Below is a small trained network, with its code and all its weights. Each question gives an input and a class and asks what happens when units are switched off, that is, made to give their printed mean instead of their output.

import numpy as np


def w(rows, s, z=0):
    codes = np.array(rows[::2]) - 128.0
    scale = np.full(codes.shape[1], s)
    scale[-1] = z or s
    return codes * scale


def f(y):
    return np.maximum(y, 0)


def log_softmax(a):
    a = a - a.max(-1, keepdims=True)
    return a - np.log(np.exp(a).sum(-1, keepdims=True))


def net(x, mask):
    res = np.array(x, float).reshape(1, 3) / 4 @ E
    y = f(res @ A[0][:, :-1].T + A[0][:, -1])
    res = res + np.where(mask, y, B[0][:, -1]) @ B[0][:, :-1]
    return log_softmax(res[-1] @ U[:, :-1].T + U[:, -1])


A, B = {}, {}
E = w([
[61,114,41,154,176,2,106],'x0',
[185,17,116,13,82,124,174],'x1',
[97,160,183,97,173,82,205],'x2',
],0.014)
A[0] = w([
[95,108,169,97,142,110,184,125],'neuron 1',
[169,145,81,140,85,161,54,65],'neuron 2',
[151,32,103,72,67,110,224,103],'neuron 3',
[44,77,100,108,188,73,114,122],'neuron 4',
[150,142,255,141,119,163,213,90],'neuron 5',
[120,151,162,127,146,98,199,104],'neuron 6',
[66,199,163,187,158,151,140,50],'neuron 7',
[77,226,139,130,126,144,64,63],'neuron 8',
[126,54,62,173,99,190,87,107],'neuron 9',
[120,119,197,134,89,158,138,175],'neuron 10',
[87,131,60,140,136,70,161,88],'neuron 11',
[108,158,38,92,127,60,132,88],'neuron 12',
[84,184,163,194,154,160,110,166],'neuron 13',
[78,148,174,114,109,117,192,91],'neuron 14',
[137,129,117,123,123,125,109,233],'neuron 15',
[124,192,141,97,75,191,187,79],'neuron 16',
[147,172,125,123,139,108,188,109],'neuron 17',
[97,95,56,109,166,104,102,104],'neuron 18',
[184,89,83,67,114,106,162,130],'neuron 19',
[122,105,72,137,149,198,107,249],'neuron 20',
[102,74,110,162,10,121,22,113],'neuron 21',
[68,162,196,103,152,87,224,105],'neuron 22',
[195,129,142,138,148,208,118,137],'neuron 23',
],0.0099,0.011)
B[0] = w([
[157,141,45,160,139,81,196,185],'neuron 1',
[254,149,88,247,88,87,144,174],'neuron 2',
[128,179,73,105,186,224,145,247],'neuron 3',
[123,56,188,150,72,141,81,220],'neuron 4',
[137,102,156,153,59,116,88,219],'neuron 5',
[172,156,113,174,101,84,175,176],'neuron 6',
[161,146,94,137,136,186,143,193],'neuron 7',
[169,185,92,93,172,179,99,185],'neuron 8',
[204,176,51,157,124,38,164,192],'neuron 9',
[86,48,150,142,125,98,105,202],'neuron 10',
[137,55,158,186,74,188,113,194],'neuron 11',
[141,103,166,184,103,144,49,195],'neuron 12',
[60,175,79,79,180,182,137,229],'neuron 13',
[189,121,96,157,130,71,119,167],'neuron 14',
[48,138,147,59,162,63,155,204],'neuron 15',
[144,88,167,165,120,119,36,183],'neuron 16',
[174,95,125,142,136,101,168,157],'neuron 17',
[121,85,153,155,82,173,75,187],'neuron 18',
[80,146,104,114,183,213,117,213],'neuron 19',
[62,109,135,117,110,58,168,223],'neuron 20',
[192,183,94,135,102,85,177,201],'neuron 21',
[178,140,72,199,92,54,186,215],'neuron 22',
[92,74,175,149,67,124,96,207],'neuron 23',
],0.0087,0.015)
U = w([
[163,164,97,142,120,77,167,81],'0',
[105,112,185,143,96,173,49,91],'1',
[101,178,90,102,189,246,126,95],'2',
[1,141,149,75,142,70,171,253],'3',
],0.015,0.012)

Each question gives the input, the list of numbers given to net, and the class t.
The units are the neurons (one row each of A and B). Each row of codes is followed by its name. A weight is (code - 128) times the scale printed after its matrix; where a second scale follows, it is the last column's (A, B and U).
mask holds one flag per neuron, in row order. A switched-off neuron (its flag False) gives its mean, the last column of its row in B, instead of its output. The means were averaged over made-up inputs and are rounded, as every weight is.
A unit's drop is (log p(t) with every unit on - log p(t) with that unit switched off) / (log p(t) with every unit on - log p(t) with every unit switched off).
The circuit of an input: a set's keep is (log p(t) with only the set's units on - log p(t) with every unit switched off) / (log p(t) with every unit on - log p(t) with every unit switched off). Starting from the 12 units with the biggest drops (on a tie, the unit counted first), units are removed one at a time, each time the one whose removal leaves the highest keep (on an exact tie, the one counted first), for as long as the keep stays at least 0.8.
circuit, biggest first: the units of the circuit, biggest drop first
unit that matters most: the unit with the biggest drop
k most important neurons: the k neurons with the biggest drops, biggest first
drop of u: that unit's drop, to one decimal
input [-3,-3,-1], class 3: unit that matters most -> neuron 3
input [7,1,-6], class 1: 3 most important neurons -> [neuron 18; neuron 4; neuron 12]
input [8,1,6], class 1: circuit, biggest first -> [neuron 4; neuron 12]
input [6,-6,2], class 1: 4 most important neurons -> [neuron 4; neuron 3; neuron 11; neuron 12]
input [6,4,7], class 0: 2 most important neurons -> [neuron 22; neuron 1]
input [-2,2,3], class 3: 4 most important neurons -> [neuron 2; neuron 9; neuron 21; neuron 7]
input [-5,2,4], class 1: 3 most important neurons -> [neuron 5; neuron 9; neuron 16]
input [-2,-3,3], class 3: 2 most important neurons -> [neuron 3; neuron 2]
input [-8,0,-8], class 0: 3 most important neurons -> [neuron 9; neuron 2; neuron 21]
input [0,-8,8], class 0: 2 most important neurons -> [neuron 22; neuron 3]
input [-3,5,3], class 2: 2 most important neurons -> [neuron 3; neuron 19]
input [5,-7,-6], class 2: 4 most important neurons -> [neuron 13; neuron 8; neuron 22; neuron 7]
input [-1,-3,3], class 3: 3 most important neurons -> [neuron 3; neuron 2; neuron 9]
input [6,2,8], class 0: circuit, biggest first -> [neuron 22]
input [0,6,-7], class 0: 2 most important neurons -> [neuron 9; neuron 21]
input [6,-8,7], class 2: drop of neuron 9 -> 0.2
input [-4,8,2], class 2: drop of neuron 3 -> 0.7
input [-1,7,3], class 2: drop of neuron 3 -> 0.3
